Below is a small trained network, with its code and all its weights. Each question gives an input and a class and asks what happens when units are switched off, that is, made to give their printed mean instead of their output.

import numpy as np


def w(rows, s, z=0):
    codes = np.array(rows[::2]) - 128.0
    scale = np.full(codes.shape[1], s)
    scale[-1] = z or s
    return codes * scale


def f(y):
    return y / 2 * (1 + np.tanh(0.7978845608 * (y + 0.044715 * y**3)))


def log_softmax(a):
    a = a - a.max(-1, keepdims=True)
    return a - np.log(np.exp(a).sum(-1, keepdims=True))


def net(x, mask):
    res = np.array(x, float).reshape(1, 8) / 4 @ E
    y = f(res @ A[0][:, :-1].T + A[0][:, -1])
    res = res + np.where(mask, y, B[0][:, -1]) @ B[0][:, :-1]
    return log_softmax(res[-1] @ U[:, :-1].T + U[:, -1])


A, B = {}, {}
E = w([
[128,128,128,128,128,128,128,128,128,128],'x0',
[226,110,116,151,145,96,150,139,119,118],'x1',
[130,95,138,143,130,151,122,119,254,63],'x2',
[128,128,128,128,128,128,128,128,128,128],'x3',
[128,128,128,128,128,128,128,128,128,128],'x4',
[128,128,128,128,128,130,128,128,128,128],'x5',
[128,128,128,128,128,128,128,127,128,128],'x6',
[106,119,190,151,108,94,148,246,129,122],'x7',
],0.015)
A[0] = w([
[136,138,92,119,131,137,127,82,86,151,198],'n1',
[136,121,121,132,135,144,122,90,164,109,133],'n2',
[52,129,128,124,124,133,127,116,130,129,255],'n3',
[140,123,107,129,138,150,121,82,183,112,127],'n4',
[135,135,119,122,133,135,123,123,118,137,139],'n5',
[139,134,97,117,135,145,126,84,96,143,195],'n6',
[137,132,111,129,130,141,119,129,134,118,107],'n7',
[135,118,122,133,124,149,131,93,159,107,140],'n8',
[141,129,109,120,121,136,126,119,142,125,116],'n9',
[253,113,125,142,134,87,141,136,123,117,163],'n10',
[126,131,115,125,128,136,128,130,135,130,128],'n11',
[126,113,136,133,128,133,136,164,179,100,70],'n12',
[111,130,153,137,126,101,132,195,76,149,134],'n13',
[123,118,155,145,130,127,131,175,195,98,60],'n14',
],0.026,0.0091)
B[0] = w([
[108,124,145,183,118,142,50,102,134,126,216],'n1',
[166,117,122,86,133,132,165,149,148,125,185],'n2',
[107,144,125,32,108,138,44,147,141,124,211],'n3',
[176,125,111,76,131,127,179,161,149,125,204],'n4',
[121,128,131,149,130,123,113,126,132,119,145],'n5',
[133,128,143,161,134,145,65,81,120,131,206],'n6',
[140,114,129,114,125,119,151,117,131,134,136],'n7',
[164,119,123,97,136,128,152,146,160,108,182],'n8',
[149,105,133,96,132,128,166,106,123,139,145],'n9',
[161,105,122,254,145,123,200,125,120,130,254],'n10',
[153,154,126,140,146,120,112,145,140,121,131],'n11',
[130,125,128,170,129,143,65,94,119,134,208],'n12',
[46,156,120,107,115,85,204,166,106,133,232],'n13',
[133,123,144,174,132,149,42,87,109,134,239],'n14',
],0.029,0.026)
U = w([
[92,151,160,101,106,174,15,86,120,137,250],'0',
[134,109,147,216,154,155,99,63,102,144,144],'1',
[57,178,106,24,95,82,153,212,103,144,172],'2',
[98,137,90,146,142,63,237,191,89,149,22],'3',
[151,133,92,2,124,142,132,180,178,107,105],'4',
[190,92,80,122,170,122,221,150,163,115,33],'5',
],0.006,0.0022)

Each question gives the input, the list of numbers given to net, and the class t.
The units are the neurons (one row each of A and B). Each row of codes is followed by its name. A weight is (code - 128) times the scale printed after its matrix; where a second scale follows, it is the last column's (A, B and U).
mask holds one flag per neuron, in row order. A switched-off neuron (its flag False) gives its mean, the last column of its row in B, instead of its output. The means were averaged over made-up inputs and are rounded, as every weight is.
A unit's drop is (log p(t) with every unit on - log p(t) with that unit switched off) / (log p(t) with every unit on - log p(t) with every unit switched off).
The circuit of an input: a set's keep is (log p(t) with only the set's units on - log p(t) with every unit switched off) / (log p(t) with every unit on - log p(t) with every unit switched off). Starting from the 12 units with the biggest drops (on a tie, the unit counted first), units are removed one at a time, each time the one whose removal leaves the highest keep (on an exact tie, the one counted first), for as long as the keep stays at least 0.8.
units of the circuit, in order: the units of the circuit, biggest drop first
top k neurons: the k neurons with the biggest drops, biggest first
drop when u is switched off: that unit's drop, to one decimal
input [-3,0,-8,4,-5,-4,-2,3], class 2: top 2 neurons : (n10 n13)
input [2,4,-1,-3,8,-3,0,6], class 3: units of the circuit, in order : (n13)
input [-7,-6,1,-1,5,-8,-6,-8], class 4: top 4 neurons : (n4 n14 n2 n8)
input [8,-2,1,0,6,4,-3,-5], class 4: top 3 neurons : (n14 n4 n10)
input [-1,-6,1,-1,7,7,6,-1], class 4: top 2 neurons : (n14 n13)
input [0,0,3,0,-3,-8,5,0], class 4: top 2 neurons : (n10 n1)
input [-2,6,8,5,0,-6,-1,0], class 5: top 2 neurons : (n4 n2)
input [-7,5,3,-6,5,6,1,0], class 5: top 2 neurons : (n1 n6)
input [1,1,-8,8,0,6,-2,3], class 3: top 2 neurons : (n13 n3)
input [-6,-2,4,7,6,0,2,-6], class 4: drop when n10 is switched off : 0.1
input [-6,1,5,-4,-2,-2,-7,-4], class 5: drop when n3 is switched off : 0.2
input [-3,3,-1,8,5,-4,-5,8], class 3: drop when n13 is switched off : 1.3
